Here is a tiny trained network, its code and every weight. The questions are about switching its units off for an input and a class, where a switched-off unit gives its printed mean instead of its output.

import numpy as np


def w(rows, s, z=0):
    codes = np.array(rows[::2]) - 128.0
    scale = np.full(codes.shape[1], s)
    scale[-1] = z or s
    return codes * scale


def norm(h):
    return h / np.sqrt((h * h).mean(-1, keepdims=True) + 1e-5)


def f(y):
    return y / 2 * (1 + np.tanh(0.7978845608 * (y + 0.044715 * y**3)))


def log_softmax(a):
    a = a - a.max(-1, keepdims=True)
    return a - np.log(np.exp(a).sum(-1, keepdims=True))


def net(x, mask):
    res = np.array(x, float).reshape(1, 5) / 4 @ E
    u = 0
    for l in range(3):
        y = f(norm(res) @ A[l][:, :-1].T + A[l][:, -1])
        res = res + np.where(mask[u : u + 11], y, B[l][:, -1]) @ B[l][:, :-1]
        u += 11
    return log_softmax(norm(res)[-1] @ U[:, :-1].T + U[:, -1])


A, B = {}, {}
E = w([
[128,129,129],'x0',
[254,178,158],'x1',
[137,89,212],'x2',
[115,191,58],'x3',
[128,126,126],'x4',
],0.0099)
A[0] = w([
[20,87,228,9],'0.n0',
[109,179,138,122],'0.n1',
[188,68,41,143],'0.n2',
[1,60,14,3],'0.n3',
[112,73,59,202],'0.n4',
[88,57,204,94],'0.n5',
[122,144,172,17],'0.n6',
[145,110,29,14],'0.n7',
[168,89,99,138],'0.n8',
[105,178,127,185],'0.n9',
[91,133,152,24],'0.n10',
],0.0075,0.0027)
B[0] = w([
[95,5,65,200],'0.n0',
[83,76,125,132],'0.n1',
[147,180,184,155],'0.n2',
[117,206,167,255],'0.n3',
[1,179,144,183],'0.n4',
[102,81,144,195],'0.n5',
[145,108,96,103],'0.n6',
[167,80,171,132],'0.n7',
[149,232,155,139],'0.n8',
[99,125,163,161],'0.n9',
[132,19,55,103],'0.n10',
],0.0059,0.0035)
A[1] = w([
[161,98,79,91],'1.n0',
[218,196,166,129],'1.n1',
[51,24,89,2],'1.n2',
[112,131,225,109],'1.n3',
[218,194,59,161],'1.n4',
[90,158,217,179],'1.n5',
[203,254,92,123],'1.n6',
[147,56,39,127],'1.n7',
[116,73,112,86],'1.n8',
[30,96,16,110],'1.n9',
[33,139,90,177],'1.n10',
],0.0091,0.0037)
B[1] = w([
[63,165,115,114],'1.n0',
[149,52,64,226],'1.n1',
[113,120,162,169],'1.n2',
[142,81,110,153],'1.n3',
[51,34,94,224],'1.n4',
[185,58,192,176],'1.n5',
[125,57,147,253],'1.n6',
[83,199,194,122],'1.n7',
[95,126,153,126],'1.n8',
[196,191,176,200],'1.n9',
[138,189,253,202],'1.n10',
],0.0063,0.0062)
A[2] = w([
[196,118,164,126],'2.n0',
[211,180,8,213],'2.n1',
[140,137,176,68],'2.n2',
[106,121,238,50],'2.n3',
[111,147,178,89],'2.n4',
[171,113,159,5],'2.n5',
[108,120,200,56],'2.n6',
[113,124,216,36],'2.n7',
[92,250,145,110],'2.n8',
[187,37,164,182],'2.n9',
[116,120,128,166],'2.n10',
],0.012,0.0029)
B[2] = w([
[127,144,110,166],'2.n0',
[2,20,160,187],'2.n1',
[111,139,146,138],'2.n2',
[78,143,167,198],'2.n3',
[130,161,154,149],'2.n4',
[145,135,123,134],'2.n5',
[63,155,137,164],'2.n6',
[97,144,145,172],'2.n7',
[189,175,61,186],'2.n8',
[162,170,79,255],'2.n9',
[113,153,90,138],'2.n10',
],0.0092,0.0084)
U = w([
[82,223,224,172],'0',
[51,34,150,255],'1',
[212,55,45,77],'2',
[254,120,207,11],'3',
[108,253,52,52],'4',
],0.016,0.0027)

Each question gives the input, the list of numbers given to net, and the class t.
The units are the neurons (one row each of A and B). Each row of codes is followed by its name. A weight is (code - 128) times the scale printed after its matrix; where a second scale follows, it is the last column's (A, B and U).
mask holds one flag per neuron, layer by layer. A switched-off neuron (its flag False) gives its mean, the last column of its row in B, instead of its output. The means were averaged over made-up inputs and are rounded, as every weight is.
A unit's drop is (log p(t) with every unit on - log p(t) with that unit switched off) / (log p(t) with every unit on - log p(t) with every unit switched off).
The circuit of an input: a set's keep is (log p(t) with only the set's units on - log p(t) with every unit switched off) / (log p(t) with every unit on - log p(t) with every unit switched off). Starting from the 12 units with the biggest drops (on a tie, the unit counted first), units are removed one at a time, each time the one whose removal leaves the highest keep (on an exact tie, the one counted first), for as long as the keep stays at least 0.8.
units of the circuit, in order: the units of the circuit, biggest drop first
top k neurons: the k neurons with the biggest drops, biggest first
top k neurons in layer l: the k neurons of layer l with the biggest drops, biggest first
drop of u: that unit's drop, to one decimal
input [-1,-2,3,7,-7], class 0: units of the circuit, in order : [1.n10]
input [7,-3,0,-7,0], class 0: units of the circuit, in order : [1.n1 1.n4]
input [-5,1,2,-5,-7], class 3: top 2 neurons in layer 2 : [2.n1 2.n9]
input [0,-3,8,5,2], class 0: units of the circuit, in order : [1.n4 2.n1]
input [-5,4,-6,0,-7], class 2: top 2 neurons : [1.n6 1.n4]
input [0,-1,-7,-3,5], class 0: top 2 neurons in layer 1 : [1.n10 1.n5]
input [5,-2,4,8,-3], class 0: top 2 neurons : [1.n10 2.n9]
input [-3,-7,-3,1,-5], class 4: top 3 neurons : [2.n8 1.n6 2.n1]
input [4,-1,-2,-6,2], class 0: top 3 neurons : [1.n4 1.n1 2.n1]
input [-4,2,-1,1,-8], class 1: top 2 neurons in layer 1 : [1.n10 1.n1]
input [2,2,-6,6,-8], class 1: drop of 2.n1 : 0.4
input [0,2,-4,7,0], class 1: drop of 2.n1 : 0.2
input [-8,0,-5,-3,-2], class 0: drop of 0.n4 : 1.7
input [3,-6,-2,3,2], class 4: top neuron in layer 0 : [0.n5]
